Here is a tiny trained network, its code and every weight. The questions are about switching its units off for an input and a class, where a switched-off unit gives its printed mean instead of its output.

import numpy as np


def w(rows, s, z=0):
    codes = np.array(rows[::2]) - 128.0
    scale = np.full(codes.shape[1], s)
    scale[-1] = z or s
    return codes * scale


def norm(h):
    return h / np.sqrt((h * h).mean(-1, keepdims=True) + 1e-5)


def f(y):
    return y / 2 * (1 + np.tanh(0.7978845608 * (y + 0.044715 * y**3)))


def log_softmax(a):
    a = a - a.max(-1, keepdims=True)
    return a - np.log(np.exp(a).sum(-1, keepdims=True))


def net(x, mask):
    res = np.array(x, float).reshape(1, 6) / 4 @ E
    u = 0
    for l in range(2):
        y = f(norm(res) @ A[l][:, :-1].T + A[l][:, -1])
        res = res + np.where(mask[u : u + 4], y, B[l][:, -1]) @ B[l][:, :-1]
        u += 4
    return log_softmax(norm(res)[-1] @ U[:, :-1].T + U[:, -1])


A, B = {}, {}
E = w([
[132,70,2,123,96,63,163,157,153,92],'x0',
[123,86,146,139,141,148,158,95,131,157],'x1',
[149,124,146,80,141,119,159,131,138,113],'x2',
[93,252,78,233,159,120,185,121,212,96],'x3',
[103,134,182,68,66,219,78,69,133,84],'x4',
[120,111,130,87,185,156,147,139,124,113],'x5',
],0.0069)
A[0] = w([
[141,86,102,81,115,130,73,93,146,147,187],'L0N1',
[85,102,69,139,22,193,176,86,141,6,68],'L0N2',
[78,9,101,171,67,112,117,144,253,15,148],'L0N3',
[204,220,95,134,163,115,150,162,163,172,251],'L0N4',
],0.0059,0.0018)
B[0] = w([
[120,111,158,83,124,189,46,72,213,150,191],'L0N1',
[186,143,176,92,165,255,150,170,88,46,249],'L0N2',
[162,71,72,166,217,54,135,178,139,28,255],'L0N3',
[113,67,126,173,179,187,186,27,93,160,227],'L0N4',
],0.0084,0.0039)
A[1] = w([
[169,1,74,95,57,142,128,185,105,136,61],'L1N1',
[89,103,181,77,139,90,105,139,66,216,250],'L1N2',
[66,30,27,94,119,33,168,149,124,144,68],'L1N3',
[205,107,145,132,146,77,82,139,47,227,45],'L1N4',
],0.0057,0.0011)
B[1] = w([
[72,108,191,151,112,131,105,188,191,121,251],'L1N1',
[193,185,78,148,107,145,171,149,62,106,229],'L1N2',
[61,158,102,91,99,60,96,161,172,130,253],'L1N3',
[134,125,65,156,164,103,156,248,53,66,207],'L1N4',
],0.013,0.0033)
U = w([
[187,125,69,118,200,183,172,229,36,70,255],'0',
[100,137,112,197,199,149,207,50,84,254,52],'1',
[49,82,96,45,98,5,73,232,143,139,23],'2',
[69,100,23,130,185,39,144,68,200,140,183],'3',
[176,133,143,28,35,223,44,111,25,193,151],'4',
[80,220,170,103,133,199,125,18,163,138,152],'5',
[111,27,160,32,109,173,30,182,199,88,29],'6',
],0.0081,0.0023)

Each question gives the input, the list of numbers given to net, and the class t.
The units are the neurons (one row each of A and B). Each row of codes is followed by its name. A weight is (code - 128) times the scale printed after its matrix; where a second scale follows, it is the last column's (A, B and U).
mask holds one flag per neuron, layer by layer. A switched-off neuron (its flag False) gives its mean, the last column of its row in B, instead of its output. The means were averaged over made-up inputs and are rounded, as every weight is.
A unit's drop is (log p(t) with every unit on - log p(t) with that unit switched off) / (log p(t) with every unit on - log p(t) with every unit switched off).
The circuit of an input: a set's keep is (log p(t) with only the set's units on - log p(t) with every unit switched off) / (log p(t) with every unit on - log p(t) with every unit switched off). Starting from all 8 units, units are removed one at a time, each time the one whose removal leaves the highest keep (on an exact tie, the one counted first), for as long as the keep stays at least 0.8.
circuit, biggest first: the units of the circuit, biggest drop first
most important unit: the unit with the biggest drop
top k neurons: the k neurons with the biggest drops, biggest first
top k neurons in layer l: the k neurons of layer l with the biggest drops, biggest first
drop of u: that unit's drop, to one decimal
input [2,6,-6,1,6,-4], class 0: top 2 neurons -> (L0N2; L0N3)
input [7,0,6,5,6,-7], class 0: circuit, biggest first -> (L0N2)
input [5,-6,8,4,-2,4], class 3: top 2 neurons -> (L0N4; L1N4)
input [-6,-8,5,6,-1,-2], class 1: circuit, biggest first -> (L0N4; L0N2)
input [4,3,3,-7,0,2], class 2: top 2 neurons -> (L0N2; L1N3)
input [-8,-3,-2,4,-4,-1], class 1: circuit, biggest first -> (L0N4; L0N2)
input [-4,-7,-3,2,-8,-2], class 1: top 2 neurons -> (L0N4; L0N3)
input [0,5,5,5,-3,6], class 1: circuit, biggest first -> (L0N4; L0N3)
input [-1,-7,5,4,5,2], class 5: top 3 neurons -> (L1N4; L0N3; L1N2)
input [-1,4,-6,-6,-2,-6], class 0: top 4 neurons -> (L1N4; L1N2; L0N3; L1N3)
input [8,-2,-3,-4,3,6], class 6: top 2 neurons -> (L0N2; L0N1)
input [1,1,3,-6,-6,5], class 2: top 3 neurons -> (L1N3; L0N2; L1N1)
input [3,0,-4,4,-4,5], class 3: top 2 neurons in layer 0 -> (L0N2; L0N4)
input [-7,-5,-1,-6,-1,-1], class 0: top 2 neurons -> (L1N4; L1N2)
input [8,5,-3,5,8,-1], class 0: most important unit -> L0N2
input [-1,-5,0,-4,5,8], class 4: top 2 neurons in layer 0 -> (L0N3; L0N2)
input [-2,-3,4,1,1,-5], class 5: top 2 neurons in layer 1 -> (L1N4; L1N2)
input [-5,4,-1,-3,2,5], class 4: top 2 neurons -> (L0N3; L0N1)
input [-1,5,3,-1,1,1], class 4: top 3 neurons in layer 0 -> (L0N3; L0N1; L0N4)
input [-3,-2,-2,1,-5,-7], class 1: circuit, biggest first -> (L0N4)
input [-3,1,-2,5,-2,5], class 1: drop of L0N4 -> 0.1
input [-2,-6,5,4,1,3], class 5: drop of L0N2 -> -0.1
